Here is a tiny trained network, its code and every weight. The questions are about switching its units off for an input and a class, where a switched-off unit gives its printed mean instead of its output.

import numpy as np


def w(rows, s, z=0):
    codes = np.array(rows[::2]) - 128.0
    scale = np.full(codes.shape[1], s)
    scale[-1] = z or s
    return codes * scale


def f(y):
    return y / 2 * (1 + np.tanh(0.7978845608 * (y + 0.044715 * y**3)))


def log_softmax(a):
    a = a - a.max(-1, keepdims=True)
    return a - np.log(np.exp(a).sum(-1, keepdims=True))


def net(x, mask):
    res = np.array(x, float).reshape(1, 8) / 4 @ E
    y = f(res @ A[0][:, :-1].T + A[0][:, -1])
    res = res + np.where(mask, y, B[0][:, -1]) @ B[0][:, :-1]
    return log_softmax(res[-1] @ U[:, :-1].T + U[:, -1])


A, B = {}, {}
E = w([
[131,125,130,129,127,128,132,129],'x0',
[185,57,97,43,212,92,98,114],'x1',
[221,169,150,138,104,36,184,104],'x2',
[25,71,172,108,97,75,184,40],'x3',
[148,69,6,143,1,94,92,149],'x4',
[164,101,83,167,151,207,191,62],'x5',
[136,113,140,123,124,131,149,153],'x6',
[55,173,27,105,185,79,200,178],'x7',
],0.008)
A[0] = w([
[202,167,121,146,105,69,191,76,85],'N1',
[116,134,78,119,148,115,194,168,71],'N2',
[127,132,180,119,177,149,169,157,72],'N3',
[154,66,47,148,54,151,145,110,69],'N4',
[121,186,175,147,200,125,124,98,22],'N5',
[153,120,70,155,150,191,170,59,49],'N6',
[183,132,79,158,159,193,215,4,108],'N7',
[155,91,49,143,28,114,102,172,2],'N8',
[130,67,189,181,102,163,85,126,88],'N9',
[163,87,59,13,189,129,90,75,61],'N10',
[85,159,80,104,195,90,182,158,50],'N11',
[33,61,100,116,119,229,29,146,98],'N12',
[117,102,89,130,160,113,184,151,51],'N13',
[130,238,199,121,199,146,94,144,109],'N14',
[93,147,163,29,115,71,74,169,53],'N15',
[187,167,107,117,162,153,74,175,68],'N16',
[161,80,181,140,81,153,79,95,42],'N17',
[192,162,130,106,119,85,150,69,61],'N18',
[86,72,167,86,107,103,166,91,47],'N19',
[191,87,178,134,75,140,112,113,44],'N20',
[158,45,113,77,254,48,116,110,63],'N21',
[182,62,123,72,169,111,128,140,51],'N22',
[157,163,51,132,77,74,60,77,68],'N23',
[63,208,121,226,80,170,210,152,100],'N24',
[66,85,144,145,124,79,123,63,30],'N25',
[135,154,179,108,156,148,141,132,72],'N26',
[164,173,148,149,116,25,123,104,97],'N27',
[13,77,155,47,119,61,199,13,57],'N28',
[164,118,77,178,115,192,222,87,102],'N29',
[165,91,238,143,134,163,111,116,104],'N30',
[106,170,69,68,120,98,175,196,97],'N31',
[88,200,181,100,89,33,49,184,90],'N32',
[142,147,173,129,234,203,206,95,97],'N33',
[172,211,66,97,172,182,132,195,99],'N34',
[189,143,151,100,75,89,206,134,92],'N35',
[43,181,65,103,166,126,233,121,93],'N36',
[83,244,135,176,63,174,128,116,59],'N37',
[196,193,130,167,174,153,74,178,52],'N38',
[126,192,165,99,185,136,112,86,57],'N39',
[175,111,192,102,92,175,79,49,45],'N40',
[181,164,141,160,103,70,153,111,87],'N41',
[46,87,133,90,155,227,127,164,56],'N42',
[190,170,113,126,131,156,81,171,53],'N43',
[84,176,160,203,83,135,145,149,43],'N44',
],0.0088,0.0091)
B[0] = w([
[105,182,129,121,199,123,174,183,195],'N1',
[141,156,100,143,135,77,66,107,164],'N2',
[52,103,83,118,92,87,136,121,154],'N3',
[24,57,103,91,121,84,139,131,207],'N4',
[38,102,58,91,119,80,146,157,154],'N5',
[98,125,183,144,115,144,87,189,161],'N6',
[114,91,203,152,141,164,68,219,234],'N7',
[20,70,74,85,104,35,165,99,202],'N8',
[166,174,90,126,125,104,88,101,180],'N9',
[146,160,171,44,82,193,126,124,179],'N10',
[155,178,100,147,129,71,49,102,187],'N11',
[149,214,126,126,255,100,223,193,233],'N12',
[131,161,119,133,93,111,84,148,139],'N13',
[64,58,76,93,116,74,162,116,216],'N14',
[106,102,187,156,120,180,97,198,162],'N15',
[136,135,116,212,76,176,172,99,166],'N16',
[146,163,64,139,110,87,73,118,169],'N17',
[96,192,101,132,167,164,150,186,151],'N18',
[119,141,55,198,69,173,159,110,158],'N19',
[120,167,88,134,141,103,81,92,165],'N20',
[171,161,141,47,62,198,123,124,199],'N21',
[121,161,143,88,85,186,130,111,145],'N22',
[64,106,137,95,141,88,156,112,179],'N23',
[167,145,151,32,91,197,119,87,253],'N24',
[118,129,103,179,95,152,158,134,151],'N25',
[73,102,62,120,111,105,118,162,143],'N26',
[133,151,118,121,202,165,148,177,181],'N27',
[144,111,91,230,84,204,187,107,254],'N28',
[118,86,203,145,143,152,77,191,214],'N29',
[150,139,100,130,132,48,68,104,199],'N30',
[146,126,125,150,145,95,57,76,199],'N31',
[115,49,240,162,145,165,53,201,212],'N32',
[60,70,115,101,112,79,135,130,232],'N33',
[162,108,130,226,99,153,157,78,209],'N34',
[134,149,89,124,178,131,167,161,175],'N35',
[188,158,117,162,126,35,24,92,243],'N36',
[179,158,120,38,73,183,140,120,197],'N37',
[128,128,117,193,97,161,180,98,179],'N38',
[51,101,72,88,112,110,145,156,158],'N39',
[155,204,67,144,121,86,36,95,181],'N40',
[130,198,110,118,188,124,177,165,171],'N41',
[143,178,113,130,182,111,174,177,177],'N42',
[131,116,84,188,80,174,153,90,160],'N43',
[161,139,99,63,76,208,124,118,166],'N44',
],0.0088,0.0081)
U = w([
[50,68,69,99,105,76,148,113,108],'0',
[170,176,79,165,132,75,30,78,111],'1',
[146,117,88,255,75,179,189,86,98],'2',
[168,156,125,17,72,191,125,106,106],'3',
[137,197,108,133,242,123,190,171,112],'4',
[116,68,188,174,138,154,54,188,107],'5',
[156,101,137,133,142,106,142,86,252],'6',
],0.0094,0.027)

Each question gives the input, the list of numbers given to net, and the class t.
The units are the neurons (one row each of A and B). Each row of codes is followed by its name. A weight is (code - 128) times the scale printed after its matrix; where a second scale follows, it is the last column's (A, B and U).
mask holds one flag per neuron, in row order. A switched-off neuron (its flag False) gives its mean, the last column of its row in B, instead of its output. The means were averaged over made-up inputs and are rounded, as every weight is.
A unit's drop is (log p(t) with every unit on - log p(t) with that unit switched off) / (log p(t) with every unit on - log p(t) with every unit switched off).
The circuit of an input: a set's keep is (log p(t) with only the set's units on - log p(t) with every unit switched off) / (log p(t) with every unit on - log p(t) with every unit switched off). Starting from the 12 units with the biggest drops (on a tie, the unit counted first), units are removed one at a time, each time the one whose removal leaves the highest keep (on an exact tie, the one counted first), for as long as the keep stays at least 0.8.
units of the circuit, in order: the units of the circuit, biggest drop first
most important unit: the unit with the biggest drop
k most important neurons: the k neurons with the biggest drops, biggest first
drop when u is switched off: that unit's drop, to one decimal
input [2,-1,3,-7,0,5,1,3], class 2: most important unit : N34
input [-1,-4,5,1,-3,-3,3,-6], class 1: units of the circuit, in order : N30; N40
input [5,7,-8,-8,0,0,-6,6], class 2: 2 most important neurons : N34; N16
input [-8,-1,-2,6,7,-1,2,-7], class 0: 2 most important neurons : N4; N8
input [-5,-4,-5,-2,0,7,-6,-4], class 5: 2 most important neurons : N7; N29
input [-8,-3,6,2,-6,-2,-4,-1], class 0: units of the circuit, in order : N14; N5
input [8,-6,-6,6,-6,-5,-2,-6], class 0: 2 most important neurons : N14; N36
input [-4,-6,-2,-4,-8,3,3,6], class 0: 2 most important neurons : N14; N33
input [5,-6,2,4,6,7,-1,-1], class 5: 2 most important neurons : N29; N7
input [-8,-8,1,3,-7,0,2,-2], class 3: 3 most important neurons : N24; N37; N44
input [-3,-4,-6,8,2,8,1,8], class 1: 2 most important neurons : N36; N11
input [1,-7,7,8,-6,-1,-1,2], class 2: 2 most important neurons : N28; N19
input [8,-1,-1,6,-7,2,-5,0], class 0: units of the circuit, in order : N33; N5
input [4,5,2,7,-8,8,8,-3], class 0: units of the circuit, in order : N33
input [-8,0,5,-1,-1,-6,-5,2], class 5: 2 most important neurons : N32; N12
input [-2,-4,-7,1,-3,-1,3,7], class 1: 2 most important neurons : N36; N11
input [-2,4,8,7,7,8,-2,1], class 4: units of the circuit, in order : N1; N18
input [-1,-5,-8,-7,6,5,4,6], class 4: 2 most important neurons : N12; N42
input [1,1,-1,6,-1,1,-2,-6], class 1: units of the circuit, in order : N40; N30
input [-1,6,0,0,-2,1,3,5], class 3: most important unit : N21
input [6,1,6,6,3,2,3,5], class 2: 2 most important neurons : N28; N12
input [2,7,-3,-2,-5,-6,7,2], class 3: 2 most important neurons : N21; N10
input [1,-3,-7,7,-4,7,5,6], class 2: 2 most important neurons : N28; N19
input [3,-4,7,-6,4,-8,6,-5], class 5: drop when N20 is switched off : -0.1
input [3,8,2,5,-3,7,-4,0], class 3: drop when N10 is switched off : 0.3
input [7,3,-1,-1,-2,8,2,5], class 5: drop when N7 is switched off : 0.1
input [-8,-3,2,-2,-6,-7,-2,4], class 5: drop when N32 is switched off : 1.8
input [-7,-5,6,-4,-4,0,-7,8], class 1: units of the circuit, in order : N36
